Below are the code and all the weights of a small trained network. Each question names an input and a class and asks about switching units off, where a switched-off unit gives its printed mean instead of its output.

import numpy as np


def w(rows, s, z=0):
    codes = np.array(rows[::2]) - 128.0
    scale = np.full(codes.shape[1], s)
    scale[-1] = z or s
    return codes * scale


def f(y):
    return y / 2 * (1 + np.tanh(0.7978845608 * (y + 0.044715 * y**3)))


def log_softmax(a):
    a = a - a.max(-1, keepdims=True)
    return a - np.log(np.exp(a).sum(-1, keepdims=True))


def net(x, mask):
    res = np.array(x, float).reshape(1, 7) / 4 @ E
    y = f(res @ A[0][:, :-1].T + A[0][:, -1])
    res = res + np.where(mask, y, B[0][:, -1]) @ B[0][:, :-1]
    return log_softmax(res[-1] @ U[:, :-1].T + U[:, -1])


A, B = {}, {}
E = w([
[26,106,154,186,220,204,188,51],'x0',
[174,39,172,106,141,41,91,27],'x1',
[150,34,192,185,100,134,95,41],'x2',
[138,147,166,142,99,72,129,208],'x3',
[193,83,98,81,245,168,46,34],'x4',
[63,70,91,104,46,128,163,121],'x5',
[111,170,187,2,177,196,81,111],'x6',
],0.0096)
A[0] = w([
[134,145,126,165,114,129,101,141,26],'N1',
[172,155,130,83,120,125,93,136,59],'N2',
[92,99,173,106,101,113,126,77,44],'N3',
[126,168,69,106,137,93,97,183,201],'N4',
[165,129,151,3,102,117,138,173,191],'N5',
[91,178,157,109,150,160,166,133,253],'N6',
[165,97,79,144,78,68,134,102,171],'N7',
],0.013,0.0045)
B[0] = w([
[128,146,169,152,124,97,148,120,142],'N1',
[182,36,103,166,205,122,47,140,186],'N2',
[166,106,130,176,160,58,109,68,174],'N3',
[130,142,2,117,183,100,66,55,241],'N4',
[147,79,111,66,68,153,122,22,254],'N5',
[134,117,26,135,134,160,218,70,226],'N6',
[35,179,85,81,129,141,225,159,221],'N7',
],0.0098,0.013)
U = w([
[196,48,146,133,218,105,63,3,178],'0',
[142,118,141,27,122,181,80,152,47],'1',
[229,193,72,141,241,71,85,174,1],'2',
[144,114,228,198,180,215,94,159,67],'3',
[114,184,223,162,2,54,234,242,212],'4',
[85,179,230,112,152,123,37,153,35],'5',
[52,138,71,86,180,179,199,96,208],'6',
],0.0087,0.008)

Each question gives the input, the list of numbers given to net, and the class t.
The units are the neurons (one row each of A and B). Each row of codes is followed by its name. A weight is (code - 128) times the scale printed after its matrix; where a second scale follows, it is the last column's (A, B and U).
mask holds one flag per neuron, in row order. A switched-off neuron (its flag False) gives its mean, the last column of its row in B, instead of its output. The means were averaged over made-up inputs and are rounded, as every weight is.
A unit's drop is (log p(t) with every unit on - log p(t) with that unit switched off) / (log p(t) with every unit on - log p(t) with every unit switched off).
The circuit of an input: a set's keep is (log p(t) with only the set's units on - log p(t) with every unit switched off) / (log p(t) with every unit on - log p(t) with every unit switched off). Starting from all 7 units, units are removed one at a time, each time the one whose removal leaves the highest keep (on an exact tie, the one counted first), for as long as the keep stays at least 0.8.
circuit, biggest first: the units of the circuit, biggest drop first
most important unit: the unit with the biggest drop
k most important neurons: the k neurons with the biggest drops, biggest first
input [-5,7,1,3,-5,6,-3], class 4: circuit, biggest first -> (N4)
input [1,-7,-3,-5,7,-6,5], class 0: 3 most important neurons -> (N7 N2 N4)
input [-8,-8,-1,0,1,-1,-2], class 0: circuit, biggest first -> (N5 N2)
input [-8,-4,1,8,-2,4,-5], class 6: circuit, biggest first -> (N4 N7)
input [7,-1,6,-4,-4,2,4], class 0: 2 most important neurons -> (N3 N7)
input [-8,-5,-8,-7,-5,-6,4], class 0: circuit, biggest first -> (N5 N2)
input [-2,-5,4,4,5,-1,-5], class 2: 2 most important neurons -> (N5 N6)
input [-6,5,7,-1,-3,-5,-2], class 4: circuit, biggest first -> (N7 N4)
input [4,-4,2,-1,-3,-2,-7], class 4: 2 most important neurons -> (N4 N5)
input [-4,5,3,7,4,4,-5], class 4: circuit, biggest first -> (N4 N7 N6)
input [-6,-5,-1,8,-7,2,7], class 0: circuit, biggest first -> (N5 N4)
input [-1,-1,6,-2,2,-4,-2], class 3: circuit, biggest first -> (N4 N5 N6)
input [8,5,-1,-5,-2,-7,7], class 6: 2 most important neurons -> (N6 N2)
input [-3,6,-2,5,-3,0,-3], class 6: most important unit -> N7
input [5,3,5,3,-5,6,2], class 0: 2 most important neurons -> (N3 N7)
input [-8,-7,4,3,-2,2,2], class 0: circuit, biggest first -> (N5 N2)
input [-3,-8,7,4,0,7,5], class 1: 2 most important neurons -> (N7 N4)
input [-5,5,-7,0,5,-1,-7], class 6: 2 most important neurons -> (N7 N3)
input [-4,-6,-3,-6,3,0,-6], class 2: 3 most important neurons -> (N5 N6 N4)
input [-4,7,-8,0,6,4,-8], class 6: circuit, biggest first -> (N7)
